Each row has a class, written after it.
[ 16 -20 -24 -18 -33  -6   8  64  55 -19 -55  11 -46 -22  25 -17 -24  29
  35  -5   6  10  16  25 -41 -32  44   0  46 -36  -4  39 -10  -1  26   5
  61  -9 -13 -41 -15  27] -> z_799
[ 47   4 -27 -11 -20   7 -12 -48  11   9 -57 -19  -2  -8 -11  34  37 -36
  36  47 -37 -15 -16   4 -18 -23  -6  32 -44   3   3  -6  25 -11  55   8
 -21  37 -20  15 -28 -25] -> z_505
[ 32   5 -32 -24 -22   6  22  44  35  20 -45   7 -38 -12   7 -50   1  -8
 -25  23   6  -8   1  33 -24 -26  26   1  26 -36   8  45  -2 -16   1  16
  62 -12  22 -41 -29   6] -> z_505
[ 38  -2 -39 -14 -26   6   8  42  42  23 -51  11 -38 -10   1 -40  11  -5
 -15  25  -2  -5  -2  31 -27 -27  47   5  27 -33   7  42  -7 -12  12   8
  64  -6  18 -42 -15   5] -> z_505
[  7 -56 -30  12 -12 -41  -2  30   4 -31 -51  17   0  36  17  34  31  12
  65  23 -43 -15   9  27 -28   4  73  19  59 -21  -1   5  15  -9 -56  20
  35  52 -64 -40  43  11] -> z_280
[ 33  -4 -43 -10 -30  -4  15  37  39  30 -50   9 -36 -13   0 -40   7  -9
 -16  20  13  -5  -5  26 -24 -25  49  10  22 -23  -1  39 -15 -13   5   9
  59  -2  16 -37  -9  10] -> z_505
[ 37  -2 -40 -20 -25   4   4  39  39  13 -55   2 -36  -6  17 -30   2   5
  -2  15   3   6  13  29 -28 -15  51  12  18 -36  10  29  -3 -10  11   4
  57   1  12 -34 -26   1] -> z_505
[ 28 -29 -17  36 -42  -9 -19 -31  16 -38 -46  11 -49  12   2  27  46  32
 -17 -22 -22   9   0  -3 -14 -25 -16  14 -23  30  23  23  -1   6  17  21
  -7  12 -77 -11 -56  -2] -> z_158
[ 56 -15 -34  -8 -29  16  -7 -20  14  15 -71 -25   6  -7  -6  24  36 -41
  42  39 -26 -10 -29   1 -32 -13 -20  33 -49  16   6  12  29  -6  61   8
 -16  36 -11  22 -31 -12] -> z_799
[ 22 -24 -28  -4 -32  -2   0  65  49  -8 -42  10 -35 -11  32 -29 -20  25
  34   9   1  10  12  12 -39 -33  34  -4  52 -36  -1  41  -4   8  30  26
  57   8  -6 -34 -30  24] -> z_821
[ 18 -18 -19  -1 -21 -10   6  45  45 -11 -28  18 -36 -20  21  -7 -31  41
  30  -5   0  -3  18  22 -26 -33  49   5  42 -45   3  39  -5  13  18   5
  59  -7 -12 -37 -16  18] -> z_851
[ 23  -9 -27   1 -30  -2   9  33  33   1 -44  -7 -22 -26  23 -40 -12  -7
  -2  14  20  -8  -8  34 -35 -25  35   8  22 -44  -3  36  -6  -5  16  13
  66 -21  21 -33  -7   3] -> z_153
[   1   19   -2   63    4  -33   -4  -73   16  -48  -27    2  -53   -9
   -5   55 -114   43   -9  -51   -9   15   11   32   24   17   22   -3
   65  -29   19   -2  -32   -3   32  -20  -30   42  -11  -30    9  -53] -> z_610
[   2   12   -7   39    9  -19  -12  -62    3  -49  -26   -3  -52    2
  -11   58 -106   44   -4  -63  -12   10   10   36   16   16   30    0
   75  -30    7    4  -35    3   26  -14  -32   42  -11  -28   34  -52] -> z_799
[ 32   7 -18 -20 -35 -11  -3 -48  25 -33 -40 -15 -30  -5 -18  45  53  34
   6 -53 -15   1  30  -3   6 -10 -41  30 -19   9  25  12  26   0  34   8
  23   2 -42 -14 -64  -7] -> z_153
[ 18 -32 -14  -4  -5 -51 -22  16   2 -33 -25  18  16  10  10  51  -5  14
  76   7 -58 -34  45  37 -33 -32  47  20  51 -26  -3 -23  57 -15 -67   4
  32  45 -57 -25  13 -12] -> z_153
[ 32 -13 -36   2 -25   5  -4  35  35   5 -51  -8 -19 -17  18 -26   5   4
   4  12   0  -4  -8  35 -30 -18  39  13  13 -36   3  37  -2  -3  16  15
  66 -17  10 -31 -17  -2] -> z_153
[ 41 -12 -28 -10 -33   3  17  47  42  13 -45  13 -17 -19  12 -39  -9  -7
  -5  22   5 -15   1  30 -25 -24  27  18  22 -49   8  35   6   4  11  13
  61  -2  25 -37 -17   0] -> z_851
[  6 -61 -31  30 -19 -45 -17   9  -7 -26 -45  14 -11  30  22  28  20   6
  45  25 -35 -18  12  32 -33  -9  76  20  63 -20   7  26  17 -13 -63  22
  40  45 -59 -34  32  17] -> z_158
[ 44 -11 -40 -22 -31  -7   2  50  32  11 -52   2 -26 -23  10 -36  11  -9
 -16  17  10  -3 -10  13 -23 -23  36  18  26 -33   1  39  12  -5  13  11
  63   0  14 -30  -6   4] -> z_260
[  9 -52 -23  14 -25 -39   0  14   3 -37 -44  11  -9  27  35  18  17  16
  50  10 -36 -23  13  26 -32 -13  78  14  54 -26   5  15  29 -15 -52  23
  45  52 -64 -38  46  16] -> z_334
[ 22  -1  13  -5 -16  14   1 -35  26   3 -47 -19  13 -21  15  21  18  -7
  66  49 -29   4  -9  12 -31  -5 -39  29 -33   7 -10   5  -2  10  83  11
 -20  14   6  29 -32  -9] -> z_221
[ 21   3   5 -19 -12   8 -15 -42  37   2 -48 -37   8 -21  23  15  16 -11
  58  50 -24   8  -5   8 -26 -20 -23  25 -39  10 -14   6  -1  17  84  27
 -30  20  -6  32 -33 -13] -> z_821
[   1   10   -4   68   14  -21   -7  -68   -1  -53  -26    3  -44  -10
    4   67 -104   48    6  -53  -18    5    8   48   15   15   27    5
   76  -38    5    8  -29    0   41   -5  -13   42  -11  -26   25  -54] -> z_153
[ 34 -14 -30  -7 -23   2  -2  47  53  23 -53   3 -21 -19  19 -49  -2  -8
  -8  22   7   2  -1  27 -35 -33  30   4  19 -23  -3  37  -4   2  18  25
  46 -10  21 -27 -26   6] -> z_821
[-10   3  -9  58  13 -18  -4 -67 -22 -17 -31  23 -45  27  30  29 -68  63
 -10 -29  12  32  -2   3  13  -5  34  15  43 -17  12  17 -73  -1  32   5
   3  34 -19  -9  37 -18] -> z_334
[ 31 -23 -13  18 -36 -15  -6 -32  20 -44 -43   3 -35  12  20  24  45  26
 -14 -26 -30   5   4 -11  -7 -23  -3  12 -44  22  18   6  18   5  26  21
  -3  23 -84  -8 -51   4] -> z_334
[ 28 -11 -16 -30 -26  -8  -7 -40  33 -26 -28  -8 -28   6 -29  54  65  28
  12 -51 -33  -3  30  -7   5  -2 -31  27 -13  11  23  28  21  -4  34   5
   6   1 -42 -18 -78   2] -> z_221
[ 33   0 -16 -31 -29 -18 -22 -40  27 -27 -41  -7 -38  11 -16  43  61  31
   6 -57 -27   8  17  -2   9   6 -34  29 -22   7  33  33  20   3  32   3
   4  14 -53 -21 -59   4] -> z_746
[  5 -55 -34  15 -14 -47  -7  18  -8 -29 -51  17  -5  28  24  26  32   5
  57  29 -35 -23   7  21 -31   0  77  18  61 -33  -8   3  20 -11 -68  29
  42  52 -75 -46  59  14] -> z_280
[  7 -41 -26  21 -21 -47  -2   6   4 -17 -41  17  -1  15  28  20  17   7
  25  29 -36 -24  30  26 -25   0  66  21  57 -19   6   0  22 -11 -58  17
  38  42 -56 -41  35   7] -> z_610
[ 34  -1 -18 -45 -31 -20 -11 -44  30 -35 -39 -19 -40   1 -26  56  49  34
  17 -61 -24   9  31  -8   1  -2 -28  28 -13  29  20  22  24   1  27  -1
   1  15 -61 -12 -65   0] -> z_799
[ 29 -23   1  21 -31  -8  -4 -18  27 -34 -41  18 -32   0   7  31  43  35
 -19 -23 -31 -12  14   1 -13 -22 -13  15 -28  15  25  16  20  13  13  19
 -10  18 -84 -12 -54  -8] -> z_851
[ 18 -24 -30  -1 -27 -10  -6  54  43 -17 -42  21 -46  -8  12 -14 -26  28
  22  -5   1  11  14  32 -27 -34  46   3  45 -47  -2  47  -8  10  16  15
  71 -19  -8 -41 -26  34] -> z_158
[-10  17 -10  47  14 -15  -4 -54 -26   0 -34  30 -53  26  22  15 -55  55
 -33  -8  12  33   4   5  12  -2  29   4  55 -26  25  22 -84  -2   7   6
   4  27  -9 -19  31 -19] -> z_505
[ 40  -2 -26 -27 -25 -14 -10 -35  18 -19 -42  -6 -41  10 -14  40  56  34
  -6 -53 -27   3  23 -14   6   4 -33  39 -17   7  30  42  26   0  31   8
  10  20 -58 -17 -67   9] -> z_746
[ 21   1   1   5 -19  16 -15 -42  17  -1 -45 -22   2 -10   4  27   9  -7
  58  38 -19   6  -7  18 -18 -13 -40  32 -32  10   0  14   1   6  77  11
 -13  11   5  23 -29  -5] -> z_158
[ 36   5 -21 -29 -41 -26  -1 -44  38 -28 -27  -8 -42  -7 -32  48  46  29
 -13 -64 -18  -4  33  -4  10  -4 -30  30 -22  21  28  15  23   2  24   2
  10   2 -55 -25 -75  -5] -> z_610
[ 35 -23  -8  26 -32 -18 -12 -28  19 -37 -59  14 -40   8  -4  23  51  23
 -10 -16 -28  -1  -9  -4 -19 -10 -15  10 -28  24  11   9   9   9   6  30
 -12  18 -89 -16 -34  -3] -> z_280
[ 21 -33 -21  -7 -21 -44 -12  37   5 -32 -21  14  20  18  13  37   8  13
  68   5 -48 -29  50  32 -35 -28  42  12  49 -21   6 -23  38  -7 -67   8
  33  40 -39 -28  16  -6] -> z_153
[ 31 -18 -11  20 -32 -14 -14 -45  17 -46 -35  -8 -34 -15  13  38  38  31
  -7 -33 -30   3   9   3  -3 -13  -9  17 -22  16  11  14  18   6  20  14
   0   7 -82 -17 -47 -12] -> z_153
[ 33  -2 -12 -31 -36 -14  -4 -32  33 -33 -50   2 -33  14 -37  49  67  33
  25 -55 -17   5  15   4   0  -2 -38  28 -23  25  22  10  14   4  33  12
  10  10 -50 -21 -50   0] -> z_280
[ 44  -7 -35  -6 -24  16   9 -27   2  15 -68 -26  11 -11 -18  22  34 -41
  49  33 -15 -13 -38  -2 -26  -6 -28  29 -37  13  -1   6  27  -8  62  13
 -13  37  -4  26 -17 -12] -> z_799
[ 29  -3 -22 -42 -41 -15 -12 -39  31 -29 -41 -16 -33   4 -20  54  52  35
  20 -62 -15  11  36  -9   5   0 -24  29 -14  25  18  14  17   3  32   0
   3  21 -54 -15 -45   2] -> z_799
[  5 -53 -26  -2 -20 -39  -6  19   3 -29 -42   5 -10  20  28  33  22   5
  47  17 -37 -21  30  32 -37  -3  74  26  69 -19  -2  16  27 -14 -62  10
  31  48 -64 -41  50   8] -> z_799
[ 10 -57 -29   5 -12 -41 -17  22 -11 -36 -38  11   8  19  27  36  41  -2
  41  26 -40 -22  11  19 -27  -9  85  19  59 -23  -1  14  29 -16 -40  21
  32  46 -64 -29  38   6] -> z_260
[ 26   5  -3 -15 -23  15  -6 -38  21   2 -53 -34  -3 -23  11  25  15 -11
  60  36 -10   9 -13   7 -32  -4 -27  30 -39  19 -15  12  -1  11  90   8
 -15  19  -9  29 -17  -2] -> z_799
[ 21 -16 -27   2 -33 -16  13  56  51  -6 -50  19 -40 -12  25 -24 -26  29
  22   7   8  13  11  19 -33 -24  41   1  30 -36  11  31 -10   4  16   6
  69 -15  -6 -34 -32  28] -> z_610
[  5 -53 -20  23 -10 -41   3  17  -8 -18 -32  21   7  17  22  38  23  11
  54  26 -44 -37  14  26 -30  -3  71  22  62 -29  11  13  29  -4 -61  20
  35  59 -61 -32  43   4] -> z_851
[  4 -52 -31   5  -9 -49 -17  23 -11 -17 -41  19   0  22  43  21  34   3
  36  27 -41 -21  15  27 -30  -3  83  17  64 -36   4  27  26 -16 -59  22
  44  57 -66 -42  53  23] -> z_746
[ 29  -6 -22 -46 -34 -13 -10 -41  27 -33 -37 -17 -38   9 -21  55  54  39
  12 -61 -22   5  33 -11   1  -4 -21  29 -15  27  20  24  17   2  32   4
   2  17 -61 -12 -58   2] -> z_799
[ 29 -12 -32  -2 -28   0   5  40  50  21 -48   1 -26 -18   9 -44   1 -15
  -3  20   9  -5  -2  19 -31 -25  20   6  28 -28   0  36   2 -11  19  20
  48   7  21 -29 -26   0] -> z_821
[ 40  -8 -35  -5 -25  -6  -1  46  29  20 -54   3 -28 -13  27 -48  -2  -6
 -17  21   1  -5  -6  23 -34 -12  23  16  20 -42   9  52   9  -5   9  17
  58   4  12 -36 -18  13] -> z_746
[  5 -47 -26   9 -11 -47 -20  15   2 -24 -48  10   0  24  32  23  32  -1
  40  26 -45 -21  18  31 -25   5  77  22  59 -38   2  23  21 -15 -55  15
  30  52 -65 -43  48  15] -> z_746
[-10   7 -12  59  18 -15 -19 -52 -33  -8 -39  23 -36  19  24  23 -53  51
 -22  -7  20  29 -14  -8  12   5  21  11  58 -19  16  15 -65   0  26   1
  -6  31  -5  -2  47 -26] -> z_260
[ 28  13   6  -2 -19   0 -12 -49  38  12 -61 -31  16 -28   7  25   2 -24
  51  51 -20  -3  -5  15 -24   1 -27  39 -54   5  -7   6   3  11  93  10
 -24  11  -2  26 -41  -7] -> z_610
[ 23 -22 -29  -1 -31  -2   1  59  44 -23 -43  21 -47  -1  17 -19 -20  33
  15   1  -1  13  17  28 -32 -34  30   6  48 -33   4  43 -16   8  23  15
  67 -17  -5 -39 -37  29] -> z_158
[ 33 -12 -36 -13 -26   0   3  44  46  18 -43   1 -28 -19   5 -44 -13 -15
  -7  12  13  -9  -3  25 -33 -35  31   3  32 -31  -7  41   5  -5  16  24
  51  -3  19 -30 -24   5] -> z_821
[ 17 -31 -13 -21  -5 -53 -14  21   5 -27 -15  21  12   9   7  48  -4  12
  70   7 -49 -40  42  26 -25 -38  47  13  48 -33  11 -13  62 -11 -77   4
  21  52 -55 -27   8  -7] -> z_851
[ 29  -1 -16 -15 -39 -14  -3 -45  18 -36 -30 -14 -29  -4 -18  48  46  33
  22 -52 -21  -1  14  -7   4  -2 -36  27  -1  11  28  17  17   2  39   4
  30  15 -37 -17 -50  -4] -> z_153
[ 36   1 -13 -23 -27 -22 -23 -40  24 -27 -47  -8 -30   6 -13  40  49  36
  11 -49 -31   7  23 -10   3   4 -30  24 -19   7  27  29  24   2  34   9
   2  26 -60 -12 -60   7] -> z_746
[ 41  -2 -20 -22 -39 -12 -10 -51  35 -41 -43 -12 -41  15 -18  49  45  37
  16 -65 -23   1  22  -2   3  -6 -25  33 -26  21  26  15  27   2  45   5
  14  15 -51 -16 -63   2] -> z_334
[ 17 -22 -23  -4 -30  -5   3  57  46 -18 -45  10 -35 -20  33 -23 -20  37
  27   4   1   3  14  29 -40 -40  53   1  41 -50  -8  47  -7   7  24  17
  77 -20 -16 -38 -17  25] -> z_153
[  4 -52 -31   2 -20 -39  -1  26   0 -30 -41   4  -7  20  22  33  28   1
  45  19 -39 -23  25  21 -36  -4  66  18  66 -15  -1  17  21 -17 -55  17
  30  52 -69 -38  34  14] -> z_799
[ 49  -3 -24  -1 -21   5  -2 -28  13  11 -63 -11  -3  -4 -21  26  35 -36
  38  43 -24 -13 -31   0 -23  -7 -25  36 -43   6  -8   4  20   1  61  20
  -2  38 -15  17 -14  -8] -> z_280
[ 18 -23 -17 -10 -23 -11   9  64  48  -5 -40  25 -37 -20  29 -19 -21  34
  27   0  -4   9  18  21 -38 -33  36  -2  45 -44   0  43   0   0  12  12
  69 -10  -7 -36 -34  33] -> z_221
[ 11   9 -11  50  13 -18 -12 -54  -3 -59 -27   7 -49  -3  -8  58 -90  35
 -18 -48 -15   5 -14  36  23  15  32   3  81 -29   7   1 -26   2  40 -11
 -31  43  -6 -25  36 -62] -> z_260
[ 21 -11 -23   6 -26 -16   0  49  55  -4 -54  15 -33 -25  28 -27 -33  30
  22  10  12  13  26  20 -36 -35  44  -1  23 -41  -2  33 -15   7  21   8
  55 -34 -19 -38 -37  32] -> z_610
[ 30 -18  -3  28 -35 -27   0 -29  29 -23 -43  14 -35  -9   7  16  44  19
 -41 -14 -28   3  14  -3 -10 -18 -11   8 -42  31  22  15  -3   7  11  17
  -7  -1 -82 -16 -64   2] -> z_610
[ 47  -1 -29  12 -17  17  10 -35   0  28 -64 -12   2   0 -13  16  42 -37
  24  57 -33 -20 -30   3 -25 -11 -15  34 -47  10   8   7   7  -7  59  22
 -14  34  -5  22 -28 -17] -> z_505
[ 20 -34 -20  -9 -23 -64 -17  22  23 -23 -38  20  12  14   8  40  -2   0
  67  10 -46 -29  53  30 -33 -30  53  16  31 -26  11 -23  49 -18 -66  -1
  18  43 -55 -34  -9  -3] -> z_610
[ 34  -3 -37 -14 -20  -6  10  55  27  22 -50   8 -15 -26  14 -37  -3  -6
  -8  18  16  -5 -10  17 -23 -31  19  17  26 -28   0  27   9  -7  18   8
  56  -8  31 -28 -13   4] -> z_260
[ 26  -1   9 -23 -20   9   0 -37  43   0 -42 -23   4 -24   8  34  25  -9
  58  40 -32  11  -1  15 -17 -14 -21  33 -39   7 -11  10   6   9  81   5
 -22  15   6  27 -24  -6] -> z_221
[-10  12  -7  58  15 -25   1 -66 -21 -12 -34  26 -43  24  27  21 -76  62
 -16 -26  19  33   6   0  14  -5  26  12  51 -19  10  15 -77   1  26   5
   4  34 -10  -9  40 -13] -> z_334
[  0  22  -3  48  11 -23  -5 -62   7 -42 -23   9 -52   4 -21  60 -94  39
  -7 -50 -23   2   1  48  18  15  38  -8  78 -25  14   0 -49  -3  35  -9
 -32  53   1 -34  29 -60] -> z_505
[-21  12  -5  65  12 -14 -13 -71 -19 -16 -31  16 -40  12  33  21 -63  68
 -15 -16  17  30   1   6  12   4  13  11  55 -18   8  14 -85   0  22   2
   6  18 -10 -11  35 -33] -> z_153
[ 15 -11 -26 -12 -17   4   8  60  38   8 -38  23 -42  -2  24 -25  -7  36
  14  17  -1  14  13  24 -31 -35  59  -1  40 -36   5  47 -31   1  26  12
  68 -14  -1 -39 -18  28] -> z_505
[  3 -57 -29  10 -11 -43 -14  23   5 -23 -39  10   2  27  38  24  30  -4
  46  25 -39 -23  30  32 -37 -11  75  12  63 -25   1   5  37  -9 -61  33
  22  54 -58 -33  27   6] -> z_821
[  8 -53 -21  18 -19 -47  -7  -1   0 -39 -50  10  -8  26  31  30  21  13
  54   8 -39 -26  14  30 -38 -14  87  21  50 -26   1  10  39 -16 -53  21
  37  55 -78 -34  45  12] -> z_334
[ 18 -22 -35 -11 -24   0  11  67  36  -3 -46  16 -39 -10  22 -18 -21  29
  31  -5  11  19   9  21 -31 -25  43   1  45 -34  -2  45 -15   3  23   4
  71 -14  -6 -38 -12  35] -> z_799
[-17   3   0  60  19 -16   0 -51 -14  -2 -27  30 -40  14  28  20 -57  59
 -22  -8   2  30   9   1   8   9   9   8  60 -19   9  20 -70  -1  13   5
  -2  27  -7  -9  19 -19] -> z_221
[ 11 -31 -19 -10 -14 -54 -15  17   0 -29 -22  16  18  17  21  43   2  14
  71   9 -49 -28  47  34 -25 -28  43  16  48 -24   0 -22  43 -15 -63   7
  40  50 -45 -27  12  -9] -> z_153
[ 28 -32 -21  -8 -11 -46 -17  23   4 -32 -36  18   5  29  15  34 -10  14
  71  -5 -44 -28  33  25 -35 -33  44  21  30 -20   6 -22  61 -12 -68   6
  24  47 -59 -22   2   2] -> z_334
[ 27 -10 -33  -3 -31  -4   1  52  44   8 -49   7 -30 -11   0 -39 -14  -6
 -12  10   8  -3  -5  39 -27 -28  14   5  29 -28   5  47  -5  -4  15  16
  62 -11  23 -38 -41  15] -> z_158
[  -1    8   -4   46    2  -19   -8  -56    9  -50  -31   -1  -52   -1
   -7   62 -100   44    3  -62  -14   14    6   39   16   18   29   -4
   78  -24   14    6  -31   -3   34  -15  -29   56   -8  -30   41  -50] -> z_799
[ 33  -3 -15 -41 -42  -7 -12 -42  33 -39 -46 -14 -38   5 -22  52  50  34
  18 -61 -19   8  33  -3   1  -6 -29  28 -13  19  28  15  22  -1  33   1
   0  13 -46 -19 -46  -5] -> z_799
[ 20 -22 -18 -12  -6 -43  -3  35   1 -13 -18  29  -5  26   6  30   4   9
  39  14 -54 -27  50  31 -27 -28  51  12  51 -24  15 -13  32 -16 -80   5
  22  46 -39 -36   6  -7] -> z_505
[ 48  -9 -21   2 -18  15   5 -27   7  20 -59  -6  15  -8 -10  16  38 -38
  32  50 -33 -20 -24  -2 -28 -15 -47  37 -47   7  -4   3  32  -7  51  21
 -11  23  -6  28 -54 -12] -> z_221
[   4    8   -3   63   12  -16   -3  -62    5  -45  -19   13  -39   -3
  -13   62 -103   51    2  -53  -13   -9   -4   35   18    6   23    4
   67  -27   12    0  -32    9   29   -7  -39   42  -11  -22   27  -60] -> z_851
